Here is a tiny trained network, its code and every weight. The questions are about switching its units off for an input and a class, where a switched-off unit gives its printed mean instead of its output.

import numpy as np


def w(rows, s, z=0):
    codes = np.array(rows[::2]) - 128.0
    scale = np.full(codes.shape[1], s)
    scale[-1] = z or s
    return codes * scale


def f(y):
    return np.maximum(y, 0)


def log_softmax(a):
    a = a - a.max(-1, keepdims=True)
    return a - np.log(np.exp(a).sum(-1, keepdims=True))


def net(x, mask):
    res = np.array(x, float).reshape(1, 7) / 4 @ E
    y = f(res @ A[0][:, :-1].T + A[0][:, -1])
    res = res + np.where(mask, y, B[0][:, -1]) @ B[0][:, :-1]
    return log_softmax(res[-1] @ U[:, :-1].T + U[:, -1])


A, B = {}, {}
E = w([
[129,133,155],'x0',
[142,137,84],'x1',
[255,60,164],'x2',
[121,92,151],'x3',
[193,215,135],'x4',
[120,194,227],'x5',
[159,143,102],'x6',
],0.01)
A[0] = w([
[141,203,77,210],'neuron 0',
[150,172,222,174],'neuron 1',
[180,23,86,80],'neuron 2',
[76,84,73,129],'neuron 3',
[81,79,133,128],'neuron 4',
[175,63,72,107],'neuron 5',
[67,137,158,179],'neuron 6',
[2,110,124,188],'neuron 7',
[234,31,115,106],'neuron 8',
[145,43,118,115],'neuron 9',
[81,107,63,208],'neuron 10',
[91,174,101,225],'neuron 11',
[142,107,35,253],'neuron 12',
],0.0095,0.0046)
B[0] = w([
[140,209,151,210],'neuron 0',
[83,169,151,221],'neuron 1',
[202,77,174,215],'neuron 2',
[150,27,80,202],'neuron 3',
[132,108,107,180],'neuron 4',
[209,95,122,200],'neuron 5',
[118,109,114,196],'neuron 6',
[109,98,48,255],'neuron 7',
[222,115,198,243],'neuron 8',
[224,59,203,194],'neuron 9',
[119,137,57,220],'neuron 10',
[111,186,60,213],'neuron 11',
[254,153,76,233],'neuron 12',
],0.0062,0.0088)
U = w([
[164,128,36,200],'0',
[135,172,214,254],'1',
[108,137,37,62],'2',
[134,254,66,133],'3',
[188,208,62,76],'4',
[180,72,149,78],'5',
[73,46,54,114],'6',
[75,220,146,50],'7',
],0.0077,0.0078)

Each question gives the input, the list of numbers given to net, and the class t.
The units are the neurons (one row each of A and B). Each row of codes is followed by its name. A weight is (code - 128) times the scale printed after its matrix; where a second scale follows, it is the last column's (A, B and U).
mask holds one flag per neuron, in row order. A switched-off neuron (its flag False) gives its mean, the last column of its row in B, instead of its output. The means were averaged over made-up inputs and are rounded, as every weight is.
A unit's drop is (log p(t) with every unit on - log p(t) with that unit switched off) / (log p(t) with every unit on - log p(t) with every unit switched off).
The circuit of an input: a set's keep is (log p(t) with only the set's units on - log p(t) with every unit switched off) / (log p(t) with every unit on - log p(t) with every unit switched off). Starting from the 12 units with the biggest drops (on a tie, the unit counted first), units are removed one at a time, each time the one whose removal leaves the highest keep (on an exact tie, the one counted first), for as long as the keep stays at least 0.8.
circuit, biggest first: the units of the circuit, biggest drop first
k most important neurons: the k neurons with the biggest drops, biggest first
drop when u is switched off: that unit's drop, to one decimal
input [5,6,-6,-3,-5,5,-4], class 6: circuit, biggest first => [neuron 7; neuron 12]
input [-5,5,2,0,2,-8,-8], class 5: most important neuron => [neuron 2]
input [-5,1,0,2,-5,6,-3], class 6: circuit, biggest first => [neuron 8; neuron 0; neuron 12]
input [-4,6,8,-5,5,-8,-4], class 5: circuit, biggest first => [neuron 8; neuron 2]
input [2,-4,-3,1,-5,7,0], class 6: circuit, biggest first => [neuron 7; neuron 8]
input [-5,-8,-7,2,-1,0,0], class 6: 2 most important neurons => [neuron 7; neuron 12]
input [2,-1,-4,-3,2,2,2], class 7: drop when neuron 3 is switched off => 0.1
input [-8,6,4,0,6,-5,-7], class 5: drop when neuron 8 is switched off => 0.3
input [7,-3,-6,6,-1,5,4], class 7: drop when neuron 7 is switched off => -0.1
input [1,-4,-4,-5,5,4,7], class 7: drop when neuron 11 is switched off => -0.1
